Here is a tiny trained network, its code and every weight. The questions are about switching its units off for an input and a target symbol, where a switched-off unit gives its printed mean instead of its output.

import numpy as np


def w(rows, s, z=0):
    codes = np.array(rows[::2]) - 128.0
    scale = np.full(codes.shape[1], s)
    scale[-1] = z or s
    return codes * scale


def norm(h):
    return h / np.sqrt((h * h).mean(-1, keepdims=True) + 1e-5)


def f(y):
    return y / 2 * (1 + np.tanh(0.7978845608 * (y + 0.044715 * y**3)))


def softmax(a):
    e = np.exp(a - a.max(-1, keepdims=True))
    return e / e.sum(-1, keepdims=True)


def log_softmax(a):
    a = a - a.max(-1, keepdims=True)
    return a - np.log(np.exp(a).sum(-1, keepdims=True))


def net(x, mask):
    ids = ['αβεζηω'.index(c) for c in x.split()]
    T = len(ids)
    res = E[ids] + P[:T]
    u = 0
    for l in range(3):
        q, k, v = (norm(res) @ M[l].T for M in (Q, K, V))
        z = softmax(np.where(np.tri(T) > 0, q @ k.T / 4**0.5, -1e9)) @ v
        res = res + np.where(mask[u], z, O[l][:, -1]) @ O[l][:, :-1]
        u += 1
        y = f(norm(res) @ A[l][:, :-1].T + A[l][:, -1])
        res = res + np.where(mask[u : u + 4], y, B[l][:, -1]) @ B[l][:, :-1]
        u += 4
    return log_softmax(norm(res)[-1] @ U[:, :-1].T + U[:, -1])


Q, K, V, O, A, B = {}, {}, {}, {}, {}, {}
E = w([
[77,149,154,195,90,100,135,139],'α',
[253,110,130,119,159,186,150,96],'β',
[163,219,231,86,140,123,129,141],'ε',
[133,221,64,88,99,136,91,101],'ζ',
[87,133,144,67,129,132,112,182],'η',
[155,145,126,125,150,77,119,56],'ω',
],0.012)
P = w([
[44,98,95,126,241,253,116,152],'0',
[130,77,163,133,30,102,185,40],'1',
[151,106,174,144,69,119,180,74],'2',
[152,112,161,133,78,119,161,73],'3',
[157,113,163,134,90,117,146,86],'4',
[163,108,149,137,84,109,144,97],'5',
[157,100,148,122,78,105,124,98],'6',
[157,105,145,118,75,102,112,93],'7',
[155,101,127,103,67,92,120,103],'8',
[157,108,106,111,34,92,151,126],'9',
],0.0053)
Q[0] = w([
[128,158,124,209,86,169,90,72],'0.h0',
[150,69,56,96,62,93,110,69],'0.h0',
[75,109,86,211,87,188,195,122],'0.h0',
[66,91,200,102,136,74,2,152],'0.h0',
],0.0048)
K[0] = w([
[191,213,140,163,78,34,98,90],'0.h0',
[157,106,118,106,122,132,27,153],'0.h0',
[155,123,94,232,88,13,109,171],'0.h0',
[1,81,120,136,175,190,97,156],'0.h0',
],0.0051)
V[0] = w([
[143,199,154,221,197,154,178,138],'0.h0',
[33,73,199,202,46,105,234,222],'0.h0',
[54,195,131,208,254,215,66,24],'0.h0',
[90,120,45,158,124,172,140,76],'0.h0',
],0.0041)
O[0] = w([
[64,164,143,125,129,81,169,115,84],'0.h0',
[144,135,60,96,124,121,119,140,1],'0.h0',
[113,176,83,172,156,93,255,49,175],'0.h0',
[108,128,129,101,167,97,134,142,120],'0.h0',
],0.008,0.0034)
A[0] = w([
[186,155,128,254,141,33,163,119,6],'0.n0',
[230,164,193,129,86,148,76,117,56],'0.n1',
[188,100,204,59,95,141,191,126,208],'0.n2',
[134,95,98,131,62,216,82,158,254],'0.n3',
],0.0051,0.00087)
B[0] = w([
[130,115,137,77,177,146,23,82,236],'0.n0',
[112,124,47,38,86,88,176,59,254],'0.n1',
[110,57,147,157,115,44,103,99,248],'0.n2',
[186,168,178,102,212,110,2,73,166],'0.n3',
],0.0056,0.0035)
Q[1] = w([
[195,88,148,16,135,64,29,25],'1.h0',
[101,153,173,72,87,103,80,99],'1.h0',
[115,136,82,185,175,244,210,246],'1.h0',
[101,127,116,179,180,191,144,187],'1.h0',
],0.011)
K[1] = w([
[141,97,145,11,160,144,65,125],'1.h0',
[115,156,165,59,110,98,91,158],'1.h0',
[164,176,111,206,97,153,199,91],'1.h0',
[125,130,158,203,127,149,165,82],'1.h0',
],0.011)
V[1] = w([
[200,171,104,194,210,218,95,109],'1.h0',
[189,199,3,107,50,93,132,86],'1.h0',
[219,88,190,199,95,90,76,94],'1.h0',
[30,148,194,197,62,79,94,115],'1.h0',
],0.0051)
O[1] = w([
[124,10,115,89,45,168,219,71,1],'1.h0',
[50,110,144,49,220,187,96,98,61],'1.h0',
[83,152,79,174,116,127,203,104,174],'1.h0',
[46,253,133,233,46,160,59,191,185],'1.h0',
],0.0052,0.0056)
A[1] = w([
[48,172,7,29,128,187,139,109,233],'1.n0',
[85,102,253,58,146,102,123,184,205],'1.n1',
[122,200,98,81,131,171,82,204,154],'1.n2',
[115,205,132,81,138,153,138,100,2],'1.n3',
],0.0062,0.00077)
B[1] = w([
[123,60,243,165,68,163,24,77,178],'1.n0',
[170,254,130,15,153,99,172,45,195],'1.n1',
[194,28,182,93,191,82,138,15,252],'1.n2',
[143,83,154,114,5,252,158,152,212],'1.n3',
],0.0056,0.002)
Q[2] = w([
[43,149,145,145,148,104,144,117],'2.h0',
[21,108,124,135,171,189,205,125],'2.h0',
[92,55,124,117,97,254,212,113],'2.h0',
[224,127,118,157,150,49,66,152],'2.h0',
],0.0088)
K[2] = w([
[100,179,116,166,143,81,93,105],'2.h0',
[151,160,115,125,107,1,47,84],'2.h0',
[185,62,111,71,79,34,64,134],'2.h0',
[105,127,93,143,218,225,234,138],'2.h0',
],0.0088)
V[2] = w([
[122,2,68,177,185,174,100,130],'2.h0',
[109,120,93,167,55,202,197,144],'2.h0',
[80,187,106,172,230,66,177,117],'2.h0',
[193,63,98,114,167,73,216,197],'2.h0',
],0.005)
O[2] = w([
[143,167,196,133,121,199,109,149,71],'2.h0',
[110,230,78,141,85,151,92,45,131],'2.h0',
[59,44,71,118,128,162,53,253,254],'2.h0',
[100,93,152,112,108,197,127,41,35],'2.h0',
],0.006,0.0041)
A[2] = w([
[98,146,67,67,130,58,116,66,144],'2.n0',
[177,175,109,222,84,98,54,78,225],'2.n1',
[201,1,99,21,109,136,190,83,63],'2.n2',
[96,180,223,132,148,125,103,139,254],'2.n3',
],0.0066,0.0015)
B[2] = w([
[157,111,62,214,140,164,157,73,204],'2.n0',
[84,82,146,105,121,161,166,149,254],'2.n1',
[115,106,208,153,145,121,187,254,177],'2.n2',
[159,138,116,116,131,189,98,148,171],'2.n3',
],0.0099,0.0078)
U = w([
[110,95,153,108,54,217,108,90,46],'α',
[69,63,25,146,142,83,164,61,255],'β',
[70,109,63,151,84,128,81,254,191],'ε',
[187,127,86,104,211,118,61,123,118],'ζ',
[134,59,181,127,127,103,223,191,66],'η',
[162,229,101,151,61,62,181,135,22],'ω',
],0.0059,0.00079)

Each question gives the input, a string of symbols that net reads in full, and the target symbol t.
The units are the heads (4 rows each of Q, K, V and O) and the neurons (one row each of A and B). Each row of codes is followed by its name. A weight is (code - 128) times the scale printed after its matrix; where a second scale follows, it is the last column's (O, A, B and U).
mask holds one flag per unit, layer by layer, with each layer's heads first. A switched-off unit (its flag False) gives its mean, the last column of its rows in O or B, instead of its output. The means were averaged over made-up inputs and are rounded, as every weight is.
A unit's drop is (log p(t) with every unit on - log p(t) with that unit switched off) / (log p(t) with every unit on - log p(t) with every unit switched off).
The circuit of an input: a set's keep is (log p(t) with only the set's units on - log p(t) with every unit switched off) / (log p(t) with every unit on - log p(t) with every unit switched off). Starting from the 12 units with the biggest drops (on a tie, the unit counted first), units are removed one at a time, each time the one whose removal leaves the highest keep (on an exact tie, the one counted first), for as long as the keep stays at least 0.8.
units of the circuit, in order: the units of the circuit, biggest drop first
unit that matters most: the unit with the biggest drop
k most important neurons: the k neurons with the biggest drops, biggest first
top k neurons in layer l: the k neurons of layer l with the biggest drops, biggest first
drop of u: that unit's drop, to one decimal
input β η ω ω ω ω α α α, target α: units of the circuit, in order : [2.h0 0.h0 1.h0 2.n1]
input ε ω η α, target β: units of the circuit, in order : [0.h0 0.n3 1.h0 2.n2]
input η β ω β ζ ω α ω α, target η: units of the circuit, in order : [1.h0 2.h0 0.h0]
input α α η ω α α η, target ζ: units of the circuit, in order : [0.h0 1.h0 2.n1]
input η ω ε ω ζ η ω η η, target η: units of the circuit, in order : [2.h0 1.n2]
input η ω α ζ, target η: units of the circuit, in order : [1.h0 2.n2 2.h0]
input ζ ω β ω ω η ε ζ α, target ω: units of the circuit, in order : [2.h0 1.h0]
input β α ω ε η ε ω, target α: units of the circuit, in order : [2.h0 1.h0 2.n1]
input α ω ω η ζ, target ζ: units of the circuit, in order : [1.h0 0.h0]
input η ω ω, target η: units of the circuit, in order : [2.n2 1.h0]
input ω ω ζ, target α: units of the circuit, in order : [1.h0 1.n0]
input η η α ω η ω ω, target η: unit that matters most : 2.h0
input ω β ε, target ω: units of the circuit, in order : [2.n1 2.n2 0.h0 1.n0]
input ω η ζ ζ ζ α ε, target ε: units of the circuit, in order : [0.h0 2.h0]
input α ω η β ω ω ω ω ε, target ζ: units of the circuit, in order : [0.h0 1.h0]
input η ω α ε α, target η: unit that matters most : 0.n0
input β ω β ω ω ω ω ε, target ω: 4 most important neurons : [0.n0 1.n1 2.n1 2.n2]
input ζ ζ ω η, target ω: 2 most important neurons : [1.n0 1.n3]
input ζ ω ω ω β η ω ω ω β, target ω: top 3 neurons in layer 0 : [0.n1 0.n2 0.n0]
input ε ζ ε ω η ζ, target β: unit that matters most : 2.h0
input η ω ω ζ ζ ω ε ζ η, target ζ: 2 most important neurons : [0.n2 2.n1]
input ζ ω ω η ω ω ω η, target ω: 2 most important neurons : [1.n0 1.n1]
input ε η α, target β: top 2 neurons in layer 1 : [1.n3 1.n2]
input ε ω α η ω ω ω ζ ε, target β: top 2 neurons in layer 2 : [2.n0 2.n2]
input ω β ω β ω ζ β ζ, target α: drop of 1.h0 : 0.2
input β β β ζ ζ β η ω ε, target α: drop of 0.h0 : 0.3
input ω η ω ω ω ζ β, target ε: drop of 2.n3 : 0.0
input ω η ε ω ω ζ ω ω, target ε: drop of 0.n1 : 0.1
